j_795: [ 13 -67 -18  14  13]
j_264: [  8 -86 -97  44 -68]
j_723: [  0 113   0 -43   0]
j_471: [ -6 -67 -17  14 -25]
again j_795:  -> [13]
tail: [  0 113] -> [  0 -43   0]
again j_723:  -> [0]
q: [ 13 -67 -18  14  13] -> j_795
tail: [-67 -17  14] -> [-25]

j_647: [ 15  26  25  39  80  23 -85  13 -33]
j_298: [ 97  -9  41  36 -70  24 -85 -58  22]
j_202: [-57   4  94 -46 -57 -43  73  12 -57]
j_370: [ 13  67   4 -46  80  22  67  33 -45]
j_471: [   1    7   88   63   11 -117   76   98  -29]
j_264: [ 90 -73 -51   1 -18 -48  12  61 -90]
j_795: [-57   4  94 -46  15 -43  73  12  -8]
again j_202:  -> [-57]
tail: [ 23 -85] -> [ 13 -33]
tail: [-46  15 -43  73] -> [12 -8]
again j_370:  -> [67]
tail: [80 23] -> [-85  13 -33]

j_370: [ -2   2   5  -3   5  -4   5  -3  -2   4   1   4   1   4  -6  -1   0  -5
   3   5  -8 -12   3   3  -2  10 -12   7   9   0   4   5  -1  -6   7  -1
  -1   1  -4   4  -8]
j_686: [ 52  -9 -33 -45  -4 -55 -33  28 -31 -75 -18 -48  -4  19  40  19  25  13
  -8 -45  16  -2  31  19  12  75  20 -38 -11  -5  42  -7  51 -37 -73  46
  62  32  64  40 -23]
j_795: [ -5   3  11  -4  11  -8   9  -5  -6   7   1   7   1   8 -13  -4  -2 -11
   8  10 -17 -24   5   5  -4  20 -26  13  17  -1   6   9  -2 -10  14  -4
  -3   2  -9   8 -18]
j_298: [-17  -1  -3  -7  13  10 -19  -7   4   0  24 -15  10  22   8 -11 -17   0
  -8   4  -1   9   6 -12  12  -3 -15   4  -5  12 -10  19   2 -10   1   4
   8   9   8 -10 -11]
j_647: [ -21   11   45  -14   44  -29   35  -22  -24   33    5   31    5   34
  -54  -16   -6  -38   29   40  -66  -97   21   20  -14   79 -105   54
   68   -4   26   38   -5  -40   58  -20  -11    9  -37   32  -69]
j_305: [ -8  12  24  82  20 -20 -29 -75  32 -20  32  49   3  -4 -56  33   9 -70
 -23 -58  29  70 -20  32   7 -92 -18   1 -28  -7  35 -42  -7   0   2   9
  19 -59  71 -10  25]
j_23: [-12   6  27  -9  26 -18  22 -14 -14  19   4  18   2  21 -32  -9  -4 -23
  17  24 -40 -59  12  12  -8  48 -63  33  42  -3  15  23  -4 -23  36 -12
  -7   6 -23  19 -42]
j_723: [ 33  -6 -22 -30  -4 -36 -22  18 -21 -49 -11 -32  -2  13  26  13  16  10
  -5 -29  11  -1  20  12   8  49  12 -24  -7  -3  27  -4  31 -24 -48  29
  40  21  42  26 -15]
j_264: [-29  -1  -4 -13  19  17 -32 -11   7  -2  40 -26  18  38  13 -20 -30   1
 -13   5  -2  15  10 -23  22  -4 -27  -4  -8  19 -15  35   3 -18   2   8
  13  17  15 -18 -17]
j_202: [ -24   11   39  -16   39  -32   39  -24  -26   34    6   34    5   37
  -58  -18   -7  -42   39   43  -72 -108   23   22  -16   88 -115   60
   75   -4   28   42   39  -44   64  -22  -12   10  -40   36  -76]
q: [-17  -1  -3  -7  13  10 -19  -7   4   0  24 -15  10  22   8 -11 -17   0
  -8   4  -1   9   6 -12  12  -3 -15   4  -5  12 -10  19   2 -10   1   4
   8   9   8 -10 -11] -> j_298
q: [ -5   3  11  -4  11  -8   9  -5  -6   7   1   7   1   8 -13  -4  -2 -11
   8  10 -17 -24   5   5  -4  20 -26  13  17  -1   6   9  -2 -10  14  -4
  -3   2  -9   8 -18] -> j_795
q: [ 52  -9 -33 -45  -4 -55 -33  28 -31 -75 -18 -48  -4  19  40  19  25  13
  -8 -45  16  -2  31  19  12  75  20 -38 -11  -5  42  -7  51 -37 -73  46
  62  32  64  40 -23] -> j_686
q: [-12   6  27  -9  26 -18  22 -14 -14  19   4  18   2  21 -32  -9  -4 -23
  17  24 -40 -59  12  12  -8  48 -63  33  42  -3  15  23  -4 -23  36 -12
  -7   6 -23  19 -42] -> j_23

j_686: [  -6    8  -43  -53  -20 -118   62   17   67  -77  -50  -36   50  -17
   -3  -15    8  -35  -48    8]
j_647: [ -17  115  -16  -24  -29 -102   63  -19  -24   74   22   89   22   45
  -12   13   15  -16   24  -12]
j_202: [-40 -18  46  -9  15   5  21 -80 -86  51  55 102  67 -41  60  -7 -47 -23
  18 -28]
j_723: [ 10 -72  63  91   2  65  -1  79  66  16  18 -80 -54  12 -26  40  17  27
  28  39]
j_23: [-44  15  47 -26  24 -25  29 -56 -59  61  84 102  84 -22  41 -14  45   9
 -13  -6]
j_471: [  16   43  -51  -69  -63 -118   54   -3   22  -16  -39   69   32  -27
   -1   49   30   66   39   10]
j_305: [ 74 -71  36  -6 -11 101 -42  82  -1  52  39 -76 -71  15 -34  14   6  12
  -9 -20]
j_370: [  12  -13  -57  -84  -29 -120   65    6   75  -75  -28    9   44  -35
   -4   10   45    9  -12   -6]
tail: [-71  15 -34] -> [ 14   6  12  -9 -20]
again j_686:  -> [8]

j_23: [ 26   4 -19  -6  -9 -17 -61]
j_490: [ 63 121 -67 -25  22  -7  14]
j_264: [-60  49 -44 -60  22  -7  13]
j_723: [ 32  12  -5  36  -9 -16 -61]
j_370: [ 34 102 -38  -5 -25  -8  13]
j_647: [-89 -48  23  73 -13 -89 -89]
tail: [-19  -6] -> [ -9 -17 -61]
tail: [ 12  -5  36  -9 -16] -> [-61]
again j_264:  -> [-60]
q: [ 26   4 -19  -6  -9 -17 -61] -> j_23
tail: [32 12] -> [ -5  36  -9 -16 -61]
again j_647:  -> [-89]
tail: [-25  22  -7] -> [14]

j_298: [-85 -77 -70 -35 -98]
j_490: [-83 -63 -59 106 -90]
j_647: [-21 -21 -21 -26 -23]
j_471: [-68 -12  -8 -31 -73]
j_686: [ -77  -77  -77  -31 -123]
tail: [-77 -77 -31] -> [-123]
again j_686:  -> [-77]

j_202: [ -46    4   90  114   68 -112   -7]
j_264: [ -38   68   90   68   68 -113   68]
j_305: [117 -14  85  72  71  18 -38]
j_471: [  41  -14   86   -7   68 -113   -6]
tail: [-14  85] -> [ 72  71  18 -38]
tail: [-14  85  72  71  18] -> [-38]
again j_264:  -> [68]
tail: [  68 -112] -> [-7]
q: [117 -14  85  72  71  18 -38] -> j_305

j_723: [-89 -33  88  37  35 -92 100 -84 -44]
j_202: [  8  48  -5  -8   1  19 -26  54  46]
j_264: [-58 -43  -5  13  53 -49  76 -57 -31]
j_298: [ 87  12 -47   1 -81  32 -37  22 -12]
j_23: [ 44 -92  -5  14  53 -49  -4  22 -11]
j_686: [-78  -8  66  23  16 -58  74 -71 -33]
tail: [ -5  14  53 -49] -> [ -4  22 -11]
tail: [-47   1] -> [-81  32 -37  22 -12]
tail: [-92 100] -> [-84 -44]

j_490: [-10  -9  47 -15  47  47   5]
j_686: [  2   1   1   2 -41 104  -3]
j_795: [ 1  2  1  2  1 20  4]
j_23: [-34 -32 -30 -41 -41 105  -7]
j_647: [  1   2   1   2   1 -19   4]
j_370: [-1 -1  0 -1  3 22  8]
j_305: [-1 -1 -1 -1 -1 10  5]
j_202: [  2   1 -17   3   3 -17 -11]
again j_490:  -> [47]
again j_305:  -> [-1]
tail: [-41 105] -> [-7]

